Below is a small trained network, with its code and all its weights. Each question gives an input and a class and asks what happens when units are switched off, that is, made to give their printed mean instead of their output.

import numpy as np


def w(rows, s, z=0):
    codes = np.array(rows[::2]) - 128.0
    scale = np.full(codes.shape[1], s)
    scale[-1] = z or s
    return codes * scale


def f(y):
    return np.maximum(y, 0)


def log_softmax(a):
    a = a - a.max(-1, keepdims=True)
    return a - np.log(np.exp(a).sum(-1, keepdims=True))


def net(x, mask):
    res = np.array(x, float).reshape(1, 3) / 4 @ E
    y = f(res @ A[0][:, :-1].T + A[0][:, -1])
    res = res + np.where(mask, y, B[0][:, -1]) @ B[0][:, :-1]
    return log_softmax(res[-1] @ U[:, :-1].T + U[:, -1])


A, B = {}, {}
E = w([
[2,193,169,60,129,136,148],'x0',
[60,58,75,160,45,156,191],'x1',
[26,133,211,223,185,70,137],'x2',
],0.0087)
A[0] = w([
[194,163,194,98,169,94,94,84],'N1',
[173,89,119,164,208,168,159,38],'N2',
[68,167,158,22,191,148,170,135],'N3',
[211,103,152,197,149,115,144,30],'N4',
[145,163,219,148,150,49,121,154],'N5',
[33,187,213,82,140,140,134,197],'N6',
[108,132,130,156,170,74,151,33],'N7',
[92,159,189,175,172,116,175,69],'N8',
[64,155,185,208,92,55,169,3],'N9',
[46,99,213,253,148,130,78,56],'N10',
[83,48,66,132,143,141,162,219],'N11',
[39,145,143,93,146,169,119,102],'N12',
[113,173,195,107,151,66,115,48],'N13',
[140,127,163,132,233,95,121,188],'N14',
[94,149,207,115,127,142,172,73],'N15',
],0.0076,0.0012)
B[0] = w([
[21,75,196,55,98,116,151,205],'N1',
[156,108,84,173,192,3,135,163],'N2',
[188,130,160,243,133,63,166,226],'N3',
[125,146,61,192,188,45,176,186],'N4',
[48,127,109,28,77,172,149,208],'N5',
[144,136,83,178,181,127,125,255],'N6',
[158,123,112,137,58,169,97,168],'N7',
[95,180,20,115,141,159,82,205],'N8',
[148,115,124,97,96,160,96,217],'N9',
[102,69,69,86,74,198,62,242],'N10',
[108,99,233,95,150,98,123,189],'N11',
[208,165,88,195,103,37,151,201],'N12',
[95,141,117,101,143,112,156,198],'N13',
[109,101,187,119,57,121,95,200],'N14',
[79,157,133,204,183,136,86,185],'N15',
],0.0057,0.0079)
U = w([
[158,148,10,33,77,189,105,116],'0',
[181,188,69,195,179,52,255,146],'1',
[106,99,160,27,77,98,236,3],'2',
],0.0048,0.0003)

Each question gives the input, the list of numbers given to net, and the class t.
The units are the neurons (one row each of A and B). Each row of codes is followed by its name. A weight is (code - 128) times the scale printed after its matrix; where a second scale follows, it is the last column's (A, B and U).
mask holds one flag per neuron, in row order. A switched-off neuron (its flag False) gives its mean, the last column of its row in B, instead of its output. The means were averaged over made-up inputs and are rounded, as every weight is.
A unit's drop is (log p(t) with every unit on - log p(t) with that unit switched off) / (log p(t) with every unit on - log p(t) with every unit switched off).
The circuit of an input: a set's keep is (log p(t) with only the set's units on - log p(t) with every unit switched off) / (log p(t) with every unit on - log p(t) with every unit switched off). Starting from the 12 units with the biggest drops (on a tie, the unit counted first), units are removed one at a time, each time the one whose removal leaves the highest keep (on an exact tie, the one counted first), for as long as the keep stays at least 0.8.
units of the circuit, in order: the units of the circuit, biggest drop first
most important unit: the unit with the biggest drop
k most important neurons: the k neurons with the biggest drops, biggest first
drop of u: that unit's drop, to one decimal
input [-7,-8,2], class 2: units of the circuit, in order => [N1; N14]
input [-4,-7,-5], class 2: units of the circuit, in order => [N1; N8]
input [8,5,6], class 1: units of the circuit, in order => [N12]
input [8,-5,0], class 1: units of the circuit, in order => [N3; N6]
input [1,-8,-5], class 2: units of the circuit, in order => [N1; N8; N6]
input [-8,8,-6], class 1: units of the circuit, in order => [N10; N4]
input [8,-2,2], class 1: units of the circuit, in order => [N3; N6]
input [-4,-8,-7], class 2: units of the circuit, in order => [N1; N8]
input [3,4,4], class 0: units of the circuit, in order => [N10; N9; N8]
input [8,-7,1], class 1: 2 most important neurons => [N3; N6]
input [3,4,5], class 0: 3 most important neurons => [N10; N9; N8]
input [8,0,3], class 1: 3 most important neurons => [N3; N12; N6]
input [2,-1,8], class 0: units of the circuit, in order => [N10; N8]
input [0,-8,7], class 2: most important neuron => [N1]
input [-6,-7,6], class 2: units of the circuit, in order => [N1; N5]
input [-8,-3,8], class 0: units of the circuit, in order => [N10; N5]
input [8,1,8], class 0: 4 most important neurons => [N10; N9; N8; N5]
input [-4,-7,1], class 2: drop of N1 => 0.4
input [7,-1,2], class 1: drop of N13 => 0.0
input [-5,-3,8], class 0: drop of N8 => 0.1
input [4,-4,-3], class 1: drop of N10 => 0.4
input [0,1,3], class 0: most important unit => N3
